After every row comes roughly how far along a hidden order it lies, from 0 to 9.
[ 62   8  -8 -24  24 -16 -19   7 -11 -10 -21 -15   8  12  -9 -11   1   6
   7  28  -3 -13 -18  15   3  20   9  -6] | 7
[ 17   4   4 -19  12 -11 -21   6  -7  -7  -2  32   6   6  -6   2  -6  -4
 -14   2 -14  -1  -8  12  -1  13   1   0] | 2
[-54   4 -17  19 -12   9 -10  -9   7   7 -27  22  -5  -2   4  -7  11   4
  22  12  17 -15   7 -15   4  -4   8  -6] | 5
[ -1  -7  28  -8  -6  -7  36   7  -9  -7  46 -17  -1   2   4  14 -15 -10
 -32 -41 -23  24   2  11  -3 -16 -16  11] | 9
[ -1   3  -9   6   9   3  -9   1   3   1 -15   6  -1   1   0  -5   5   5
  10  15   8  -7   0  -5   2   1   5  -4] | 0
[  0  -4  16  -1  -3   3  25  16  -5  -8  37 -10  -2   7   2   7 -11  -1
 -20 -10 -17  11  -2  -5   3 -17  -8   9] | 3
[  2   3  -9  -2   8   1 -18  -8   3   3 -15   4   2  -5  -2  -4   5   3
  10   0   6  -8  -3  -2   1  23   5  -4] | 1
[-19   0 -15  13 -16   9 -17 -19   9  10 -34  15  -3 -12   3  -7  11  -2
  21   8  19 -14  10  -7  -3   1   5  -6] | 5
[-23  -7  10  16 -23  12  26   3   8   2  31   6  -8  -2   7   7   2   3
 -11 -16  -1  12  10 -14   3 -26  -5   8] | 4
[ 17  -1  12 -15  13 -11  10   6  -8  -5  22 -14   6  10  -4   4  -8  -6
 -17  -5 -10  10  -7  13  -1  10  -7   0] | 2
[-15  -9  25   9 -24   3  40  20  -6  -7  51 -12  -8  -7   6  11 -13  -4
 -32 -24 -26  22   7  -6   3 -30 -15  13] | 9
[ 44   6  16 -24  14 -22  -2  20 -13 -13  25 -20  10  12 -10   4 -12  -3
 -23   9 -23  10 -17  16   1  14  -5   5] | 8
[ 18   8 -14  -8  23  -5 -29   2   2  -2 -36   8   4  11  -7 -12   8  11
  20  35  15 -18 -13  -1   5   4  15  -6] | 6
[ 31   8 -10 -24  32 -14 -28   6 -12  -9 -23 -16   8  12  -7 -10   2   3
   7  28   0 -13 -18  16   2  21  12  -6] | 7
[-23  -4 -14  20 -17  13 -10  -7  11   6 -21  14  -9  -3   6  -5  11   7
  19  10  13 -14  10 -15   3 -19   7   1] | 5
[ 21   1  12 -10  10  -8  10  26 -10 -11  24 -12   2  15  -4   3  -6   4
 -17   8 -17   8 -14   4   7 -10   1   5] | 2
[ 16  -2  11 -11   8  -9  18  14  -9  -8  29  -9   4   9  -2   5 -13  -3
 -18 -17 -17  13  -7   7   2  -4  -5   7] | 3
[-20   0 -20  14 -14   6 -21  -2   9   2 -34  16  -8  -1   5  -9  12  12
  22  24  16 -15   8 -15   5 -16   9  -4] | 5
[-15   5 -18  13  -2   8 -24  -3   8   3 -32  16  -3   0   2 -11  12  11
  24  28  18 -16   3 -14   5   3   8  -5] | 6
[ 16   1  -3 -16  16  -9  -8   6  -7  -7  -2 -11   8   6  -6  -3  -3   2
   4  19  -6  -2 -12   8   0  11   4  -2] | 2
[ 12   6  -7 -12  14  -8 -14   3  -3  -3 -12  -4   4  10  -4  -6   0   5
   6  18  -5  -7  -9   6   2   7   5  -2] | 1
[ 10  -3  15 -11  -5  -8  22   5  -5  -5  33 -12   2   3   0   5 -11  -5
 -18 -18 -16  16  -6   6  -1  -6  -9   4] | 3
[ 14   3  -1 -12  15  -9 -10  14  -7  -8  -2  -7   5  11  -5  -3  -2   4
  -3  12 -10   4 -11   5   4   6   5   0] | 2
[-18  -8  25  16 -26   9  36  16   0  -2  52  -7  -8  -2   6  13 -15  -5
 -30 -34 -20  25   9 -13   1 -25 -15  12] | 9
[ -8   3  -8  13  -2   3 -12  -1   1   1  -9   8  -3   2   0  -5   6   6
   9  14   9  -7   3  -7   4   0   6  -2] | 0
[ 33   7   1 -26  29 -17 -12  15 -13 -13  -2 -19  10  14  -9  -4  -9  -3
 -16  22 -18  -8 -16  14   2  17   7  -3] | 7
[-19  -9  26  15 -27   8  42  10   1   1  50  -4  -9  -3   6  12 -13  -6
 -31 -31 -23  25  10  -9   0 -25 -14  11] | 9
[-18   4 -21  19 -18  11 -19  -2   8   2 -21  19  -8   1   6 -11  11  14
  22  28  15 -16   6 -16   5 -18  12  -4] | 5
[ -7   0  -4   4  -6   2 -10  -4   3   2  -5   5  -3   1   1  -6   6   5
  10  12   3  -7   1  -7   2  -3   5  -2] | 0
[ 29  -2  19 -31  24 -16  26  14 -12 -11  37 -21  11  10  -7  14 -16  -6
 -21 -17 -22  23 -15  17  -1  11  -8   8] | 8
[-19  -5  16  14 -14   8  24   8   1  -1  43   5 -17  -1   5   9  -9  -3
 -18 -23 -13  17   6  -7   0 -17  -9   9] | 4
[ 30   1  26 -24  20 -16  30  18 -15 -11  42 -20   8  13  -7  11 -16  -5
 -31 -19 -26  18 -17  17   0   6  -7   8] | 8
[  3   5 -10   0  10   1 -14   2   2  -2 -12  12   1   7  -2  -7   5   7
  11  18   6  -7  -3  -5   4   2   6  -3] | 1
[ -5   2  -7   8  -7   3 -12   8   7  -2  -3   6  -3   8   1  -8   6  10
   8  19   2  -2   0 -11   6 -12   9   1] | 0
[ 28   9 -12 -25  34 -15 -25   5  -9  -8 -24 -12  11  11  -9  -9   4   4
  10  29   5 -16 -19  15   2  18  10   0] | 7
[ 13   4 -10  -5  13  -5 -16   4  -1  -1 -12   0   1   7  -4   0   5   6
   8  17   4 -11  -8   0   5   6   7  -2] | 1
[ 18   4  -3 -15  10  -8 -11  11  -6  -7  -4  -8   5  10  -5  -6  -5   3
   1  14  -4 -12 -12   6   2   6   5  -3] | 2
[ 18   3   2 -14  21 -11 -10   4  -6  -5  -8 -10   2   5  -6  -1  -3  -3
   8  -2  -5  -2 -10  11  -1  10   5  -1] | 2
[ -6  -4  17   4 -12   1  25  12  -3  -5  39  -4  -3   1   3   9  -9  -2
 -20 -17 -15  16   2  -4   2 -18  -8   7] | 3
[-10  -6  18   3 -16   2  26   9   0  -2  37  -1  -3  -1   4   9 -11  -5
 -20 -23 -12  16   5   0   0 -13 -11   7] | 3
[ -4  -5  15   0 -13   0  23   9  -4  -5  36  -9  -2  -1   3   9  -7  -4
 -22 -21 -14  17   3   5   0 -13  -9   6] | 3
[-24  -6  -7  21 -14   9  14 -14   9  10  -7  18  -6  -9   6   7   7   1
  18 -16  13  -3  11  -9  -1 -12  -2   0] | 5
[  5   7 -19   2  16   4 -26  -3   5   2 -29  11   4   3 -12  -7  10   9
  18  29  18 -20  -3  -8   3  10  13  -8] | 6
[ 33   7  -4 -25  30 -16 -19  21 -14 -14  -5 -19   6  18  -8  -9  -9   3
 -12  29 -25  -2 -20  13   5  14  10  -1] | 7
[-11  -6  18   6 -18   3  25   9   2   1  33  -1  -7  -1   5   9 -11  -4
 -20 -25 -13  16   3  -6   0 -18 -10   8] | 3
[-29  -8  23  19 -31  11  40  14   7   1  50   8 -11  -4   9  12 -11  -1
 -24 -27 -17  22  12 -15   3 -32 -13  12] | 9
[-23  -7   5  17 -22  10  22  -8   8   7  18  12  -7  -8   6   7   2  -1
   4 -24   8   7   7 -10   0 -17 -10   6] | 4
[  3   3  -8   1   7   3 -14   3   1   1 -14   2   0   4   0  -6   6   5
  10  16   4  -9  -6  -5   3   3   6  -3] | 1
[ -3  -6  15  -2 -11   2  25   9  -2  -5  37  -6  -2   2   3  13  -9  -1
 -20 -17 -12  15   1  -3   2 -18  -9   7] | 3
[ 33  -5  28 -25  11 -11  34  17 -13 -10  47 -21   6   6  -1  13 -16  -9
 -33 -30 -25  23  -9  15  -1  -6 -13  11] | 8
